Below are the code and all the weights of a small trained network. Each question names an input and a class and asks about switching units off, where a switched-off unit gives its printed mean instead of its output.

import numpy as np


def w(rows, s, z=0):
    codes = np.array(rows[::2]) - 128.0
    scale = np.full(codes.shape[1], s)
    scale[-1] = z or s
    return codes * scale


def norm(h):
    return h / np.sqrt((h * h).mean(-1, keepdims=True) + 1e-5)


def f(y):
    return y / 2 * (1 + np.tanh(0.7978845608 * (y + 0.044715 * y**3)))


def log_softmax(a):
    a = a - a.max(-1, keepdims=True)
    return a - np.log(np.exp(a).sum(-1, keepdims=True))


def net(x, mask):
    res = np.array(x, float).reshape(1, 6) / 4 @ E
    u = 0
    for l in range(2):
        y = f(norm(res) @ A[l][:, :-1].T + A[l][:, -1])
        res = res + np.where(mask[u : u + 5], y, B[l][:, -1]) @ B[l][:, :-1]
        u += 5
    return log_softmax(norm(res)[-1] @ U[:, :-1].T + U[:, -1])


A, B = {}, {}
E = w([
[123,106,123,129,134,115,125,115,115,117,157],'x0',
[129,127,151,119,110,111,121,118,132,131,119],'x1',
[110,126,149,138,143,143,134,134,143,94,126],'x2',
[176,95,136,52,121,205,61,127,120,104,117],'x3',
[181,153,162,82,98,129,221,160,187,125,231],'x4',
[117,78,111,254,125,161,52,78,188,172,126],'x5',
],0.0099)
A[0] = w([
[128,99,115,144,157,143,79,117,107,134,104,117],'0.n0',
[193,147,121,177,126,140,123,118,227,122,207,3],'0.n1',
[55,170,109,77,183,96,122,134,1,76,66,133],'0.n2',
[96,187,108,145,115,52,208,167,112,128,150,81],'0.n3',
[54,163,132,234,150,43,178,125,120,168,119,83],'0.n4',
],0.0088,0.0052)
B[0] = w([
[106,101,244,203,177,150,104,94,191,30,122,196],'0.n0',
[120,77,168,90,36,130,180,147,132,185,110,198],'0.n1',
[145,58,150,145,30,151,177,132,191,221,171,247],'0.n2',
[85,141,188,155,220,199,126,40,135,166,228,212],'0.n3',
[193,128,46,89,2,53,114,197,152,106,104,255],'0.n4',
],0.0094,0.0075)
A[1] = w([
[83,132,96,194,107,53,178,145,139,140,76,250],'1.n0',
[129,99,159,85,125,160,150,119,139,148,145,161],'1.n1',
[152,218,135,52,184,109,178,119,120,91,191,115],'1.n2',
[71,170,156,208,151,43,251,112,134,194,127,67],'1.n3',
[95,159,90,193,139,76,59,134,132,65,98,96],'1.n4',
],0.016,0.0014)
B[1] = w([
[64,173,151,110,160,126,221,176,61,135,182,220],'1.n0',
[175,161,55,109,64,139,134,152,163,157,92,245],'1.n1',
[181,126,122,165,191,54,127,138,80,29,24,209],'1.n2',
[3,102,238,163,196,152,91,76,103,110,222,237],'1.n3',
[140,183,19,70,189,122,65,115,96,153,121,215],'1.n4',
],0.013,0.011)
U = w([
[55,120,180,139,101,120,175,138,127,180,214,224],'0',
[182,108,114,108,48,184,124,121,201,175,94,254],'1',
[61,208,25,119,188,100,112,150,77,159,146,2],'2',
[132,122,98,135,199,169,3,59,152,142,106,64],'3',
[107,163,181,168,233,85,150,80,100,42,122,52],'4',
[218,142,106,112,130,76,151,167,115,70,45,33],'5',
],0.014,0.0023)

Each question gives the input, the list of numbers given to net, and the class t.
The units are the neurons (one row each of A and B). Each row of codes is followed by its name. A weight is (code - 128) times the scale printed after its matrix; where a second scale follows, it is the last column's (A, B and U).
mask holds one flag per neuron, layer by layer. A switched-off neuron (its flag False) gives its mean, the last column of its row in B, instead of its output. The means were averaged over made-up inputs and are rounded, as every weight is.
A unit's drop is (log p(t) with every unit on - log p(t) with that unit switched off) / (log p(t) with every unit on - log p(t) with every unit switched off).
The circuit of an input: a set's keep is (log p(t) with only the set's units on - log p(t) with every unit switched off) / (log p(t) with every unit on - log p(t) with every unit switched off). Starting from all 10 units, units are removed one at a time, each time the one whose removal leaves the highest keep (on an exact tie, the one counted first), for as long as the keep stays at least 0.8.
units of the circuit, in order: the units of the circuit, biggest drop first
most important unit: the unit with the biggest drop
k most important neurons: the k neurons with the biggest drops, biggest first
k most important neurons of layer l: the k neurons of layer l with the biggest drops, biggest first
drop of u: that unit's drop, to one decimal
input [5,-7,7,-1,6,-2], class 4: most important unit => 1.n2
input [-5,4,7,-6,0,3], class 2: units of the circuit, in order => (0.n2 1.n4)
input [-1,3,3,-4,1,0], class 4: 3 most important neurons => (0.n2 0.n3 1.n2)
input [3,8,-3,1,6,4], class 1: 2 most important neurons => (1.n1 1.n0)
input [-4,3,6,1,3,0], class 5: 3 most important neurons => (0.n2 1.n3 0.n0)
input [3,3,2,-1,2,-8], class 4: 3 most important neurons => (1.n2 1.n3 0.n4)
input [2,4,0,-2,-1,-5], class 0: 2 most important neurons => (0.n2 1.n3)
input [5,2,0,-6,1,-7], class 4: 4 most important neurons => (1.n2 0.n3 0.n1 1.n0)
input [4,1,2,-1,-6,0], class 0: 2 most important neurons => (0.n2 1.n0)
input [-7,3,4,-2,-2,-3], class 0: 2 most important neurons => (0.n2 1.n3)
input [6,-3,6,3,0,2], class 3: 2 most important neurons => (0.n2 1.n0)
input [-7,1,4,0,0,6], class 2: 2 most important neurons of layer 1 => (1.n3 1.n4)
input [-2,0,-6,-4,7,-6], class 4: 2 most important neurons => (1.n2 1.n3)
input [-7,-4,3,7,5,-2], class 5: units of the circuit, in order => (1.n2)
input [-4,3,-6,7,-8,-1], class 1: 2 most important neurons => (0.n2 1.n3)
input [4,8,-2,1,-7,-2], class 1: 2 most important neurons => (0.n2 1.n3)
input [-3,2,-2,-4,-6,0], class 0: 2 most important neurons => (0.n2 1.n0)
input [1,8,-4,7,4,0], class 5: 2 most important neurons => (0.n2 1.n2)
input [-6,-2,2,-7,1,-5], class 4: 2 most important neurons => (0.n3 1.n2)
input [4,-8,5,-3,-7,-5], class 0: units of the circuit, in order => (0.n2)
input [2,-1,8,6,1,-6], class 5: 2 most important neurons of layer 0 => (0.n1 0.n4)
input [4,2,7,3,5,0], class 5: 3 most important neurons of layer 0 => (0.n2 0.n4 0.n0)
input [-6,6,8,-6,1,-3], class 4: 2 most important neurons of layer 0 => (0.n3 0.n1)
input [-7,-8,6,-1,-6,-1], class 0: drop of 0.n2 => 1.5
input [8,-5,0,-7,6,-7], class 4: drop of 1.n2 => 0.4
input [-2,7,-4,-4,-4,-5], class 0: drop of 0.n2 => 0.2
input [7,6,0,-5,-2,8], class 2: most important neuron of layer 1 => (1.n4)
input [3,7,-8,-1,-6,-8], class 0: drop of 0.n2 => 1.8
